Below are the code and all the weights of a small trained network. Each question names an input and a class and asks about switching units off, where a switched-off unit gives its printed mean instead of its output.

import numpy as np


def w(rows, s, z=0):
    codes = np.array(rows[::2]) - 128.0
    scale = np.full(codes.shape[1], s)
    scale[-1] = z or s
    return codes * scale


def norm(h):
    return h / np.sqrt((h * h).mean(-1, keepdims=True) + 1e-5)


def f(y):
    return y / 2 * (1 + np.tanh(0.7978845608 * (y + 0.044715 * y**3)))


def log_softmax(a):
    a = a - a.max(-1, keepdims=True)
    return a - np.log(np.exp(a).sum(-1, keepdims=True))


def net(x, mask):
    res = np.array(x, float).reshape(1, 2) / 4 @ E
    u = 0
    for l in range(4):
        y = f(norm(res) @ A[l][:, :-1].T + A[l][:, -1])
        res = res + np.where(mask[u : u + 6], y, B[l][:, -1]) @ B[l][:, :-1]
        u += 6
    return log_softmax(norm(res)[-1] @ U[:, :-1].T + U[:, -1])


A, B = {}, {}
E = w([
[178,242,165,226],'x0',
[131,165,1,77],'x1',
],0.0047)
A[0] = w([
[178,174,1,108,1],'0.n0',
[242,86,124,116,66],'0.n1',
[165,221,47,129,179],'0.n2',
[97,86,230,92,119],'0.n3',
[227,220,218,183,32],'0.n4',
[154,93,123,152,173],'0.n5',
],0.0047,0.0011)
B[0] = w([
[146,138,154,77,188],'0.n0',
[118,139,137,125,117],'0.n1',
[121,127,84,94,206],'0.n2',
[87,117,151,101,178],'0.n3',
[152,87,117,254,254],'0.n4',
[137,118,135,109,138],'0.n5',
],0.0074,0.0028)
A[1] = w([
[171,231,127,157,3],'1.n0',
[118,141,187,181,52],'1.n1',
[146,156,254,84,55],'1.n2',
[212,175,70,189,60],'1.n3',
[154,227,102,189,26],'1.n4',
[107,63,165,99,118],'1.n5',
],0.0077,0.0037)
B[1] = w([
[79,101,100,127,157],'1.n0',
[181,99,125,119,181],'1.n1',
[137,151,64,90,129],'1.n2',
[1,152,100,141,254],'1.n3',
[41,98,95,103,216],'1.n4',
[52,109,152,143,226],'1.n5',
],0.0086,0.0022)
A[2] = w([
[250,201,114,114,211],'2.n0',
[139,122,148,86,2],'2.n1',
[129,185,110,168,131],'2.n2',
[128,114,118,130,110],'2.n3',
[132,91,147,160,126],'2.n4',
[131,113,135,126,109],'2.n5',
],0.015,0.0036)
B[2] = w([
[119,186,18,10,250],'2.n0',
[81,115,116,135,121],'2.n1',
[53,118,88,97,250],'2.n2',
[131,128,124,144,134],'2.n3',
[154,156,166,92,255],'2.n4',
[122,131,145,118,129],'2.n5',
],0.011,0.0024)
A[3] = w([
[119,151,123,114,143],'3.n0',
[254,102,177,114,4],'3.n1',
[126,113,113,119,216],'3.n2',
[190,210,61,87,91],'3.n3',
[105,114,112,179,246],'3.n4',
[107,124,80,65,144],'3.n5',
],0.013,0.0023)
B[3] = w([
[148,130,123,120,141],'3.n0',
[184,65,110,138,156],'3.n1',
[140,138,109,112,165],'3.n2',
[180,216,253,129,201],'3.n3',
[162,153,155,98,202],'3.n4',
[168,139,107,154,254],'3.n5',
],0.013,0.0055)
U = w([
[234,247,120,78,163],'0',
[168,53,2,58,133],'1',
[128,119,125,111,2],'2',
[6,185,31,144,159],'3',
[108,195,225,213,142],'4',
[8,38,195,48,158],'5',
[246,29,178,148,143],'6',
],0.018,0.0076)

Each question gives the input, the list of numbers given to net, and the class t.
The units are the neurons (one row each of A and B). Each row of codes is followed by its name. A weight is (code - 128) times the scale printed after its matrix; where a second scale follows, it is the last column's (A, B and U).
mask holds one flag per neuron, layer by layer. A switched-off neuron (its flag False) gives its mean, the last column of its row in B, instead of its output. The means were averaged over made-up inputs and are rounded, as every weight is.
A unit's drop is (log p(t) with every unit on - log p(t) with that unit switched off) / (log p(t) with every unit on - log p(t) with every unit switched off).
The circuit of an input: a set's keep is (log p(t) with only the set's units on - log p(t) with every unit switched off) / (log p(t) with every unit on - log p(t) with every unit switched off). Starting from the 12 units with the biggest drops (on a tie, the unit counted first), units are removed one at a time, each time the one whose removal leaves the highest keep (on an exact tie, the one counted first), for as long as the keep stays at least 0.8.
units of the circuit, in order: the units of the circuit, biggest drop first
unit that matters most: the unit with the biggest drop
k most important neurons: the k neurons with the biggest drops, biggest first
top k neurons in layer l: the k neurons of layer l with the biggest drops, biggest first
drop of u: that unit's drop, to one decimal
input [-8,8], class 0: units of the circuit, in order	(1.n4, 2.n2, 3.n3)
input [-3,2], class 1: units of the circuit, in order	(3.n3)
input [-2,-6], class 5: 2 most important neurons	(0.n3, 0.n4)
input [-3,1], class 1: 3 most important neurons	(3.n3, 0.n4, 2.n0)
input [-2,-1], class 5: 2 most important neurons	(2.n0, 0.n4)
input [-4,0], class 5: 4 most important neurons	(2.n0, 1.n5, 0.n2, 3.n3)
input [-1,-1], class 5: 2 most important neurons	(1.n5, 2.n0)
input [5,-8], class 6: 3 most important neurons	(0.n4, 1.n1, 3.n1)
input [-2,-8], class 6: 2 most important neurons	(1.n3, 2.n2)
input [-2,-4], class 5: 3 most important neurons	(0.n4, 3.n3, 2.n0)
input [-3,-1], class 5: 2 most important neurons	(2.n0, 3.n3)
input [4,-1], class 3: 2 most important neurons	(1.n3, 2.n2)
input [-5,0], class 5: top 2 neurons in layer 1	(1.n5, 1.n2)
input [7,8], class 3: unit that matters most	1.n3
input [-1,0], class 5: top 2 neurons in layer 3	(3.n5, 3.n3)
input [4,0], class 3: 2 most important neurons	(3.n3, 1.n3)
input [4,-8], class 6: 2 most important neurons	(0.n4, 3.n1)
input [5,7], class 3: top 3 neurons in layer 1	(1.n3, 1.n4, 1.n0)
input [5,-7], class 6: 4 most important neurons	(0.n4, 1.n1, 3.n1, 2.n4)
input [3,-5], class 6: most important neuron	(0.n4)
input [3,-7], class 6: 2 most important neurons	(0.n4, 3.n1)
input [2,-4], class 6: drop of 0.n4	0.9
input [4,4], class 3: drop of 2.n4	0.0
input [-6,8], class 0: drop of 3.n3	0.2
input [-5,8], class 0: drop of 3.n3	0.2
